Below are the code and all the weights of a small trained network. Each question names an input and a class and asks about switching units off, where a switched-off unit gives its printed mean instead of its output.

import numpy as np


def w(rows, s, z=0):
    codes = np.array(rows[::2]) - 128.0
    scale = np.full(codes.shape[1], s)
    scale[-1] = z or s
    return codes * scale


def norm(h):
    return h / np.sqrt((h * h).mean(-1, keepdims=True) + 1e-5)


def f(y):
    return np.maximum(y, 0)


def log_softmax(a):
    a = a - a.max(-1, keepdims=True)
    return a - np.log(np.exp(a).sum(-1, keepdims=True))


def net(x, mask):
    res = np.array(x, float).reshape(1, 4) / 4 @ E
    u = 0
    for l in range(3):
        y = f(norm(res) @ A[l][:, :-1].T + A[l][:, -1])
        res = res + np.where(mask[u : u + 13], y, B[l][:, -1]) @ B[l][:, :-1]
        u += 13
    return log_softmax(norm(res)[-1] @ U[:, :-1].T + U[:, -1])


A, B = {}, {}
E = w([
[148,168,128,2],'x0',
[205,90,180,146],'x1',
[61,74,115,95],'x2',
[47,106,210,141],'x3',
],0.014)
A[0] = w([
[110,123,87,138,2],'L0N1',
[124,119,86,86,40],'L0N2',
[137,80,114,70,36],'L0N3',
[98,155,207,133,191],'L0N4',
[125,143,192,36,60],'L0N5',
[162,110,154,23,170],'L0N6',
[179,168,101,97,81],'L0N7',
[114,88,110,64,44],'L0N8',
[5,169,130,116,48],'L0N9',
[171,182,128,85,143],'L0N10',
[202,196,79,74,104],'L0N11',
[75,139,31,103,124],'L0N12',
[54,134,103,139,101],'L0N13',
],0.032,0.0087)
B[0] = w([
[81,122,73,175,139],'L0N1',
[93,141,72,97,157],'L0N2',
[153,44,52,95,156],'L0N3',
[127,91,254,107,207],'L0N4',
[127,158,220,4,208],'L0N5',
[190,32,118,26,239],'L0N6',
[158,193,89,160,194],'L0N7',
[112,76,70,82,164],'L0N8',
[9,159,204,100,216],'L0N9',
[134,226,132,125,212],'L0N10',
[156,245,87,175,248],'L0N11',
[69,112,21,141,219],'L0N12',
[56,91,80,161,190],'L0N13',
],0.046,0.017)
A[1] = w([
[130,178,134,169,98],'L1N1',
[80,181,135,140,111],'L1N2',
[96,128,134,151,86],'L1N3',
[166,139,121,143,82],'L1N4',
[162,195,146,193,79],'L1N5',
[145,193,150,151,53],'L1N6',
[108,138,167,137,14],'L1N7',
[120,109,99,193,2],'L1N8',
[154,125,141,121,53],'L1N9',
[173,102,175,151,3],'L1N10',
[129,131,118,126,21],'L1N11',
[201,54,160,253,164],'L1N12',
[131,178,131,166,38],'L1N13',
],0.043,0.0048)
B[1] = w([
[149,129,156,167,206],'L1N1',
[170,62,104,142,248],'L1N2',
[108,100,101,117,183],'L1N3',
[161,133,133,139,172],'L1N4',
[177,152,170,184,245],'L1N5',
[187,127,141,154,220],'L1N6',
[132,103,151,157,189],'L1N7',
[83,139,53,165,177],'L1N8',
[149,136,141,135,153],'L1N9',
[122,194,102,124,189],'L1N10',
[121,138,135,117,131],'L1N11',
[13,255,185,88,229],'L1N12',
[153,127,155,165,200],'L1N13',
],0.077,0.012)
A[2] = w([
[75,62,133,171,172],'L2N1',
[101,173,1,131,46],'L2N2',
[168,136,121,93,1],'L2N3',
[87,67,134,87,124],'L2N4',
[23,96,144,221,183],'L2N5',
[95,121,127,106,103],'L2N6',
[147,120,137,146,21],'L2N7',
[109,178,123,145,21],'L2N8',
[176,54,63,137,178],'L2N9',
[185,176,136,199,112],'L2N10',
[137,136,132,164,123],'L2N11',
[161,137,122,105,52],'L2N12',
[143,133,144,154,47],'L2N13',
],0.036,0.0045)
B[2] = w([
[158,45,141,167,204],'L2N1',
[81,253,49,74,212],'L2N2',
[103,102,145,189,158],'L2N3',
[233,146,145,187,209],'L2N4',
[65,58,196,223,253],'L2N5',
[157,154,136,149,170],'L2N6',
[140,154,117,131,139],'L2N7',
[123,162,160,156,163],'L2N8',
[165,85,45,152,177],'L2N9',
[212,132,150,206,223],'L2N10',
[129,144,127,163,156],'L2N11',
[114,106,139,175,154],'L2N12',
[138,152,113,133,148],'L2N13',
],0.063,0.019)
U = w([
[45,88,49,192,39],'0',
[214,200,139,197,174],'1',
[134,200,50,53,130],'2',
[56,204,197,148,251],'3',
[205,36,84,89,101],'4',
[84,3,224,175,95],'5',
[179,102,238,15,141],'6',
],0.028,0.0028)

Each question gives the input, the list of numbers given to net, and the class t.
The units are the neurons (one row each of A and B). Each row of codes is followed by its name. A weight is (code - 128) times the scale printed after its matrix; where a second scale follows, it is the last column's (A, B and U).
mask holds one flag per neuron, layer by layer. A switched-off neuron (its flag False) gives its mean, the last column of its row in B, instead of its output. The means were averaged over made-up inputs and are rounded, as every weight is.
A unit's drop is (log p(t) with every unit on - log p(t) with that unit switched off) / (log p(t) with every unit on - log p(t) with every unit switched off).
The circuit of an input: a set's keep is (log p(t) with only the set's units on - log p(t) with every unit switched off) / (log p(t) with every unit on - log p(t) with every unit switched off). Starting from the 12 units with the biggest drops (on a tie, the unit counted first), units are removed one at a time, each time the one whose removal leaves the highest keep (on an exact tie, the one counted first), for as long as the keep stays at least 0.8.
units of the circuit, in order: the units of the circuit, biggest drop first
top k neurons: the k neurons with the biggest drops, biggest first
top k neurons in layer l: the k neurons of layer l with the biggest drops, biggest first
input [1,1,5,4], class 5: top 2 neurons : (L0N9, L0N13)
input [1,-7,-1,-3], class 0: units of the circuit, in order : (L0N12)
input [-2,4,0,-2], class 3: top 4 neurons in layer 0 : (L0N9, L0N10, L0N11, L0N5)
input [7,-2,-7,5], class 6: units of the circuit, in order : (L0N5, L0N6)
input [-8,3,-2,-4], class 3: top 3 neurons in layer 0 : (L0N9, L0N5, L0N10)
input [3,0,8,-2], class 4: top 2 neurons : (L0N6, L1N12)
input [8,8,4,-8], class 2: top 2 neurons : (L0N6, L0N3)
input [-7,7,8,-8], class 3: top 3 neurons : (L0N9, L0N10, L0N11)
input [-7,2,7,-2], class 0: top 3 neurons : (L0N4, L0N5, L0N11)
input [-7,1,2,-7], class 3: top 4 neurons in layer 0 : (L0N5, L0N9, L0N10, L0N11)
input [-6,7,8,7], class 5: top 3 neurons in layer 0 : (L0N6, L0N7, L0N3)
input [-8,2,6,-2], class 3: top 4 neurons : (L0N5, L0N9, L0N10, L0N12)
input [0,5,-2,2], class 3: top 3 neurons : (L0N5, L0N11, L0N9)
input [6,8,7,-4], class 4: units of the circuit, in order : (L0N6)
input [-7,8,5,3], class 3: top 2 neurons : (L0N9, L0N11)
input [4,8,3,-5], class 2: top 3 neurons in layer 0 : (L0N6, L0N3, L0N11)
input [-5,4,3,-7], class 3: top 4 neurons : (L0N9, L0N5, L0N10, L0N11)
input [4,-4,8,-1], class 2: top 2 neurons in layer 2 : (L2N2, L2N5)
input [-8,1,-3,0], class 3: top 2 neurons : (L0N9, L0N5)
input [4,-1,3,2], class 6: top 2 neurons in layer 0 : (L0N5, L0N9)
